Below is a small trained network, with its code and all its weights. Each question gives an input and a target symbol and asks what happens when units are switched off, that is, made to give their printed mean instead of their output.

import numpy as np


def w(rows, s, z=0):
    codes = np.array(rows[::2]) - 128.0
    scale = np.full(codes.shape[1], s)
    scale[-1] = z or s
    return codes * scale


def norm(h):
    return h / np.sqrt((h * h).mean(-1, keepdims=True) + 1e-5)


def f(y):
    return np.maximum(y, 0)


def softmax(a):
    e = np.exp(a - a.max(-1, keepdims=True))
    return e / e.sum(-1, keepdims=True)


def log_softmax(a):
    a = a - a.max(-1, keepdims=True)
    return a - np.log(np.exp(a).sum(-1, keepdims=True))


def net(x, mask):
    ids = ['γδζηλμπτφψω'.index(c) for c in x.split()]
    T = len(ids)
    res = E[ids] + P[:T]
    u = 0
    for l in range(2):
        q, k, v = (norm(res) @ M[l].T for M in (Q, K, V))
        z = softmax(np.where(np.tri(T) > 0, q @ k.T / 2**0.5, -1e9)) @ v
        res = res + np.where(mask[u], z, O[l][:, -1]) @ O[l][:, :-1]
        u += 1
        y = f(norm(res) @ A[l][:, :-1].T + A[l][:, -1])
        res = res + np.where(mask[u : u + 16], y, B[l][:, -1]) @ B[l][:, :-1]
        u += 16
    return log_softmax(norm(res)[-1] @ U[:, :-1].T + U[:, -1])


Q, K, V, O, A, B = {}, {}, {}, {}, {}, {}
E = w([
[127,101,45,133],'γ',
[27,255,134,145],'δ',
[114,68,60,98],'ζ',
[221,104,105,46],'η',
[225,106,115,38],'λ',
[138,90,87,80],'μ',
[126,242,126,114],'π',
[215,99,98,50],'τ',
[186,84,111,51],'φ',
[107,72,111,86],'ψ',
[171,134,150,168],'ω',
],0.0069)
P = w([
[93,106,161,113],'0',
[163,176,89,34],'1',
[179,155,58,129],'2',
[157,157,26,139],'3',
[154,162,14,140],'4',
[136,174,2,159],'5',
],0.0083)
Q[0] = w([
[7,141,206,154],'L0H0',
[156,125,134,59],'L0H0',
],0.019)
K[0] = w([
[196,188,2,122],'L0H0',
[187,17,157,222],'L0H0',
],0.011)
V[0] = w([
[171,101,37,2],'L0H0',
[251,127,178,6],'L0H0',
],0.015)
O[0] = w([
[220,244,139,23,253],'L0H0',
[254,200,203,150,147],'L0H0',
],0.0094,0.0043)
A[0] = w([
[128,128,129,131,92],'L0N0',
[117,174,126,179,88],'L0N1',
[123,129,121,134,140],'L0N2',
[60,200,43,206,3],'L0N3',
[177,94,135,84,55],'L0N4',
[130,168,62,122,146],'L0N5',
[160,37,71,87,116],'L0N6',
[123,132,157,34,98],'L0N7',
[139,127,151,142,81],'L0N8',
[131,164,21,134,223],'L0N9',
[153,129,120,153,101],'L0N10',
[51,116,228,114,56],'L0N11',
[112,120,107,145,172],'L0N12',
[132,159,46,134,227],'L0N13',
[176,62,93,126,98],'L0N14',
[114,150,254,44,103],'L0N15',
],0.014,0.0023)
B[0] = w([
[125,135,127,130,128],'L0N0',
[122,117,148,77,148],'L0N1',
[124,132,138,132,141],'L0N2',
[86,160,94,6,237],'L0N3',
[69,149,62,119,155],'L0N4',
[57,152,149,173,211],'L0N5',
[178,150,254,180,189],'L0N6',
[93,166,60,210,187],'L0N7',
[108,137,122,116,131],'L0N8',
[12,158,130,142,254],'L0N9',
[96,144,107,130,137],'L0N10',
[229,91,146,37,146],'L0N11',
[155,145,138,143,173],'L0N12',
[47,165,138,156,233],'L0N13',
[122,105,169,189,156],'L0N14',
[186,66,136,235,187],'L0N15',
],0.023,0.0085)
Q[1] = w([
[154,85,122,101],'L1H0',
[30,230,254,197],'L1H0',
],0.031)
K[1] = w([
[98,195,133,141],'L1H0',
[206,4,57,134],'L1H0',
],0.036)
V[1] = w([
[240,218,131,114],'L1H0',
[203,63,103,255],'L1H0',
],0.027)
O[1] = w([
[175,255,171,68,121],'L1H0',
[165,96,29,23,1],'L1H0',
],0.019,0.009)
A[1] = w([
[164,162,105,85,126],'L1N0',
[126,59,76,105,108],'L1N1',
[145,104,128,83,88],'L1N2',
[134,133,123,115,120],'L1N3',
[176,182,154,96,129],'L1N4',
[128,118,118,124,112],'L1N5',
[112,4,175,71,130],'L1N6',
[187,184,146,186,82],'L1N7',
[151,103,122,77,73],'L1N8',
[147,134,76,124,30],'L1N9',
[131,129,119,124,90],'L1N10',
[139,121,125,97,108],'L1N11',
[141,129,106,111,96],'L1N12',
[165,134,114,147,106],'L1N13',
[159,131,60,102,2],'L1N14',
[127,113,51,121,113],'L1N15',
],0.027,0.0039)
B[1] = w([
[173,121,78,181,229],'L1N0',
[145,148,190,76,152],'L1N1',
[116,99,110,158,147],'L1N2',
[134,126,117,140,149],'L1N3',
[119,155,117,215,244],'L1N4',
[136,127,138,118,131],'L1N5',
[254,172,126,148,184],'L1N6',
[167,91,203,141,196],'L1N7',
[115,85,102,160,155],'L1N8',
[88,101,131,161,157],'L1N9',
[119,123,127,134,133],'L1N10',
[128,114,112,152,152],'L1N11',
[108,125,118,152,155],'L1N12',
[124,133,95,121,145],'L1N13',
[61,91,126,182,182],'L1N14',
[163,87,194,100,163],'L1N15',
],0.051,0.012)
U = w([
[61,152,101,116,237],'γ',
[146,83,158,194,254],'δ',
[105,103,178,67,96],'ζ',
[154,168,115,125,81],'η',
[155,157,117,130,67],'λ',
[128,112,6,167,33],'μ',
[104,204,242,125,29],'π',
[161,173,113,129,85],'τ',
[148,151,102,134,65],'φ',
[125,39,66,101,76],'ψ',
[189,110,145,72,122],'ω',
],0.012,0.0073)

Each question gives the input, a string of symbols that net reads in full, and the target symbol t.
The units are the heads (2 rows each of Q, K, V and O) and the neurons (one row each of A and B). Each row of codes is followed by its name. A weight is (code - 128) times the scale printed after its matrix; where a second scale follows, it is the last column's (O, A, B and U).
mask holds one flag per unit, layer by layer, with each layer's heads first. A switched-off unit (its flag False) gives its mean, the last column of its rows in O or B, instead of its output. The means were averaged over made-up inputs and are rounded, as every weight is.
A unit's drop is (log p(t) with every unit on - log p(t) with that unit switched off) / (log p(t) with every unit on - log p(t) with every unit switched off).
The circuit of an input: a set's keep is (log p(t) with only the set's units on - log p(t) with every unit switched off) / (log p(t) with every unit on - log p(t) with every unit switched off). Starting from the 12 units with the biggest drops (on a tie, the unit counted first), units are removed one at a time, each time the one whose removal leaves the highest keep (on an exact tie, the one counted first), for as long as the keep stays at least 0.8.
circuit, biggest first: the units of the circuit, biggest drop first
top k neurons: the k neurons with the biggest drops, biggest first
top k neurons in layer l: the k neurons of layer l with the biggest drops, biggest first
drop when u is switched off: that unit's drop, to one decimal
input ζ δ π ω ψ, target ζ: top 3 neurons : (L0N15; L0N3; L1N15)
input π τ λ δ π, target γ: circuit, biggest first : (L0H0; L0N3; L1N6)
input ψ δ δ, target ψ: top 3 neurons : (L0N15; L1N15; L0N3)
input ζ ω ψ δ ψ λ, target ζ: top neuron in layer 1 : (L1N15)
input ψ ω τ μ, target ψ: top 2 neurons in layer 0 : (L0N15; L0N9)
input μ π τ, target μ: top 3 neurons : (L0N15; L0N3; L0N9)
input μ δ δ δ γ, target μ: top 2 neurons in layer 0 : (L0N15; L0N3)
input ζ ζ ζ, target ζ: top 3 neurons : (L0N15; L0N3; L1N15)
input ψ δ δ φ μ, target ψ: top 2 neurons in layer 1 : (L1N15; L1N4)
input μ μ ψ ζ ζ, target μ: top 3 neurons in layer 0 : (L0N15; L0N3; L0N9)
input μ φ δ, target μ: top 3 neurons : (L0N15; L0N3; L0N9)
input ζ ζ δ π, target ζ: top 3 neurons : (L0N15; L0N3; L1N15)
input ψ δ π δ, target ψ: top 2 neurons : (L0N15; L1N15)
input ω ω ω δ φ, target ω: top 2 neurons in layer 1 : (L1N1; L1N6)
input γ μ τ γ π, target γ: top 2 neurons in layer 0 : (L0N7; L0N3)
input ω π π μ, target ω: top neuron in layer 1 : (L1N1)
input μ δ π μ, target μ: top 2 neurons in layer 0 : (L0N15; L0N3)
input ω ψ δ δ ζ π, target ω: top 2 neurons in layer 1 : (L1N1; L1N6)
input μ ζ δ τ δ, target μ: top 3 neurons : (L0N15; L0N3; L1N0)
input π π π δ ψ, target π: top neuron : (L0N11)
input ω τ γ, target ω: top 2 neurons : (L1N1; L1N6)
input γ φ μ, target γ: top 2 neurons in layer 0 : (L0N7; L0N15)
input μ η η, target μ: drop when L0N15 is switched off : 1.2
input π δ λ ψ ω δ, target π: drop when L1H0 is switched off : 0.6
input ω δ π, target ω: drop when L1H0 is switched off : 0.5
input ω τ μ δ ψ, target ω: drop when L0N6 is switched off : 0.0
